Here is a tiny trained network, its code and every weight. The questions are about switching its units off for an input and a class, where a switched-off unit gives its printed mean instead of its output.

import numpy as np


def w(rows, s, z=0):
    codes = np.array(rows[::2]) - 128.0
    scale = np.full(codes.shape[1], s)
    scale[-1] = z or s
    return codes * scale


def norm(h):
    return h / np.sqrt((h * h).mean(-1, keepdims=True) + 1e-5)


def f(y):
    return np.maximum(y, 0)


def log_softmax(a):
    a = a - a.max(-1, keepdims=True)
    return a - np.log(np.exp(a).sum(-1, keepdims=True))


def net(x, mask):
    res = np.array(x, float).reshape(1, 3) / 4 @ E
    u = 0
    for l in range(2):
        y = f(norm(res) @ A[l][:, :-1].T + A[l][:, -1])
        res = res + np.where(mask[u : u + 11], y, B[l][:, -1]) @ B[l][:, :-1]
        u += 11
    return log_softmax(norm(res)[-1] @ U[:, :-1].T + U[:, -1])


A, B = {}, {}
E = w([
[116,178,131,254,113,124,119],'x0',
[150,228,86,129,144,192,151],'x1',
[42,130,92,79,32,187,140],'x2',
],0.0074)
A[0] = w([
[180,218,151,78,177,134,164,80],'L0N1',
[158,96,195,115,106,108,105,41],'L0N2',
[151,130,149,122,187,126,104,8],'L0N3',
[72,119,93,174,95,82,56,24],'L0N4',
[107,78,90,122,52,141,140,140],'L0N5',
[200,192,84,145,111,101,133,38],'L0N6',
[109,171,168,183,124,127,91,34],'L0N7',
[184,171,119,254,186,141,235,66],'L0N8',
[233,133,136,94,166,96,144,178],'L0N9',
[145,50,156,101,95,118,207,255],'L0N10',
[88,86,121,181,71,74,51,175],'L0N11',
],0.0091,0.0031)
B[0] = w([
[138,81,94,185,175,192,88,208],'L0N1',
[140,191,122,105,96,131,146,175],'L0N2',
[123,227,115,138,177,168,123,166],'L0N3',
[88,175,163,135,165,136,159,178],'L0N4',
[131,118,199,102,77,255,197,207],'L0N5',
[203,84,136,101,144,146,112,172],'L0N6',
[97,78,167,193,125,94,174,178],'L0N7',
[86,57,96,129,96,88,113,255],'L0N8',
[104,152,109,120,98,162,71,254],'L0N9',
[155,82,181,84,135,72,126,239],'L0N10',
[94,182,179,134,193,132,181,240],'L0N11',
],0.0093,0.0063)
A[1] = w([
[161,111,224,137,233,81,177,99],'L1N1',
[204,181,144,106,153,34,120,87],'L1N2',
[114,164,147,144,114,109,183,4],'L1N3',
[97,85,79,114,146,152,69,64],'L1N4',
[137,104,163,110,53,84,182,152],'L1N5',
[188,129,179,118,95,18,39,190],'L1N6',
[52,40,190,80,60,162,193,89],'L1N7',
[196,124,68,242,68,58,139,114],'L1N8',
[73,192,87,186,12,249,194,142],'L1N9',
[170,103,66,90,254,79,181,198],'L1N10',
[102,190,198,80,89,128,128,58],'L1N11',
],0.0083,0.0039)
B[1] = w([
[172,201,25,119,105,126,40,225],'L1N1',
[117,184,117,48,48,95,65,162],'L1N2',
[74,152,158,172,181,162,117,144],'L1N3',
[152,112,176,151,135,171,109,168],'L1N4',
[115,98,155,80,158,249,184,190],'L1N5',
[122,184,104,71,30,25,171,206],'L1N6',
[150,103,130,121,93,180,166,255],'L1N7',
[2,70,104,56,118,73,136,172],'L1N8',
[125,223,108,98,160,25,86,241],'L1N9',
[163,185,88,241,84,160,86,183],'L1N10',
[166,93,76,173,205,106,117,183],'L1N11',
],0.0075,0.0074)
U = w([
[8,67,41,173,95,56,102,233],'0',
[180,240,56,56,55,84,70,244],'1',
[104,104,180,177,158,107,161,3],'2',
[254,84,36,166,163,254,19,185],'3',
[35,209,152,111,165,192,213,203],'4',
[214,70,145,175,193,125,173,2],'5',
[206,73,150,10,39,239,226,210],'6',
],0.0082,0.004)

Each question gives the input, the list of numbers given to net, and the class t.
The units are the neurons (one row each of A and B). Each row of codes is followed by its name. A weight is (code - 128) times the scale printed after its matrix; where a second scale follows, it is the last column's (A, B and U).
mask holds one flag per neuron, layer by layer. A switched-off neuron (its flag False) gives its mean, the last column of its row in B, instead of its output. The means were averaged over made-up inputs and are rounded, as every weight is.
A unit's drop is (log p(t) with every unit on - log p(t) with that unit switched off) / (log p(t) with every unit on - log p(t) with every unit switched off).
The circuit of an input: a set's keep is (log p(t) with only the set's units on - log p(t) with every unit switched off) / (log p(t) with every unit on - log p(t) with every unit switched off). Starting from the 12 units with the biggest drops (on a tie, the unit counted first), units are removed one at a time, each time the one whose removal leaves the highest keep (on an exact tie, the one counted first), for as long as the keep stays at least 0.8.
circuit, biggest first: the units of the circuit, biggest drop first
unit that matters most: the unit with the biggest drop
top k neurons: the k neurons with the biggest drops, biggest first
k most important neurons of layer l: the k neurons of layer l with the biggest drops, biggest first
drop when u is switched off: that unit's drop, to one decimal
input [4,-2,-8], class 0: circuit, biggest first => L0N8
input [3,8,2], class 0: top 3 neurons => L0N8, L0N5, L1N8
input [1,4,-3], class 3: 2 most important neurons of layer 0 => L0N1, L0N6
input [-1,-7,0], class 6: top 2 neurons => L0N5, L1N9
input [1,-8,1], class 4: top 2 neurons => L0N11, L0N4
input [3,7,0], class 0: top 2 neurons => L1N8, L0N8
input [2,-6,7], class 6: 4 most important neurons of layer 0 => L0N5, L0N10, L0N3, L0N9
input [0,-8,3], class 4: top 4 neurons => L0N11, L0N4, L0N8, L0N6
input [-6,-7,-4], class 1: 2 most important neurons of layer 0 => L0N5, L0N8
input [-3,1,-8], class 3: top 3 neurons => L0N1, L0N9, L1N9
input [1,8,-5], class 3: top 2 neurons => L0N1, L0N6
input [1,-8,3], class 4: drop when L0N11 is switched off => 0.9
input [3,0,1], class 4: drop when L0N11 is switched off => 0.2
input [4,-1,2], class 4: drop when L0N10 is switched off => 0.0
input [6,-3,8], class 4: unit that matters most => L1N9
